Below is a small trained network, with its code and all its weights. Each question gives an input and a class and asks what happens when units are switched off, that is, made to give their printed mean instead of their output.

import numpy as np


def w(rows, s, z=0):
    codes = np.array(rows[::2]) - 128.0
    scale = np.full(codes.shape[1], s)
    scale[-1] = z or s
    return codes * scale


def f(y):
    return np.maximum(y, 0)


def log_softmax(a):
    a = a - a.max(-1, keepdims=True)
    return a - np.log(np.exp(a).sum(-1, keepdims=True))


def net(x, mask):
    res = np.array(x, float).reshape(1, 4) / 4 @ E
    y = f(res @ A[0][:, :-1].T + A[0][:, -1])
    res = res + np.where(mask, y, B[0][:, -1]) @ B[0][:, :-1]
    return log_softmax(res[-1] @ U[:, :-1].T + U[:, -1])


A, B = {}, {}
E = w([
[140,134,128,139,139,120,125],'x0',
[97,96,120,94,231,214,126],'x1',
[57,15,59,253,130,132,190],'x2',
[222,120,154,149,77,220,202],'x3',
],0.015)
A[0] = w([
[173,74,125,94,228,173,91,132],'N0',
[104,128,164,121,211,180,91,103],'N1',
[51,142,107,152,159,79,95,164],'N2',
[101,63,85,157,160,174,134,61],'N3',
[77,125,140,94,151,90,40,165],'N4',
[38,132,130,121,154,58,47,255],'N5',
[98,99,165,100,182,181,125,142],'N6',
[35,128,170,146,191,104,28,210],'N7',
[122,83,160,120,254,192,139,93],'N8',
[118,79,63,135,225,162,176,21],'N9',
],0.013,0.0074)
B[0] = w([
[109,120,121,61,190,246,147,200],'N0',
[136,161,51,133,221,174,141,187],'N1',
[37,60,143,129,100,68,58,206],'N2',
[182,143,125,157,49,65,107,207],'N3',
[100,146,66,42,174,115,52,214],'N4',
[55,111,38,86,154,90,11,250],'N5',
[102,161,132,82,223,176,136,187],'N6',
[96,105,27,113,174,61,31,229],'N7',
[170,225,106,77,106,101,196,214],'N8',
[246,100,115,88,21,77,40,205],'N9',
],0.011,0.022)
U = w([
[135,188,102,88,112,58,72,179],'0',
[230,180,196,76,71,135,115,253],'1',
[53,44,141,202,126,76,84,128],'2',
[154,85,55,251,73,133,202,158],'3',
[82,121,85,126,230,164,108,1],'4',
[116,166,196,84,193,229,216,9],'5',
],0.014,0.0079)

Each question gives the input, the list of numbers given to net, and the class t.
The units are the neurons (one row each of A and B). Each row of codes is followed by its name. A weight is (code - 128) times the scale printed after its matrix; where a second scale follows, it is the last column's (A, B and U).
mask holds one flag per neuron, in row order. A switched-off neuron (its flag False) gives its mean, the last column of its row in B, instead of its output. The means were averaged over made-up inputs and are rounded, as every weight is.
A unit's drop is (log p(t) with every unit on - log p(t) with that unit switched off) / (log p(t) with every unit on - log p(t) with every unit switched off).
The circuit of an input: a set's keep is (log p(t) with only the set's units on - log p(t) with every unit switched off) / (log p(t) with every unit on - log p(t) with every unit switched off). Starting from all 10 units, units are removed one at a time, each time the one whose removal leaves the highest keep (on an exact tie, the one counted first), for as long as the keep stays at least 0.8.
units of the circuit, in order: the units of the circuit, biggest drop first
unit that matters most: the unit with the biggest drop
k most important neurons: the k neurons with the biggest drops, biggest first
drop when u is switched off: that unit's drop, to one decimal
input [-1,-2,4,-8], class 2: units of the circuit, in order => (N2)
input [8,1,-2,-4], class 4: units of the circuit, in order => (N9 N3)
input [3,-3,2,-4], class 2: units of the circuit, in order => (N8 N2)
input [-4,0,2,-3], class 2: units of the circuit, in order => (N8 N2)
input [5,-3,2,-6], class 2: units of the circuit, in order => (N2 N8)
input [0,-4,0,2], class 1: 2 most important neurons => (N5 N7)
input [1,1,8,-7], class 0: 4 most important neurons => (N9 N3 N4 N5)
input [8,-2,-1,5], class 1: 2 most important neurons => (N5 N7)
input [1,8,-4,0], class 4: 2 most important neurons => (N7 N1)
input [2,1,-7,-1], class 4: 2 most important neurons => (N9 N3)
input [-3,2,-8,2], class 5: 2 most important neurons => (N5 N7)
input [8,-1,7,0], class 2: 2 most important neurons => (N8 N2)
input [6,-7,3,0], class 2: drop when N8 is switched off => 0.2
input [8,5,-6,1], class 5: drop when N5 is switched off => 0.2
input [0,3,0,-2], class 4: drop when N3 is switched off => 0.1
input [1,4,-5,1], class 5: unit that matters most => N5
input [-6,5,1,5], class 1: 2 most important neurons => (N9 N3)
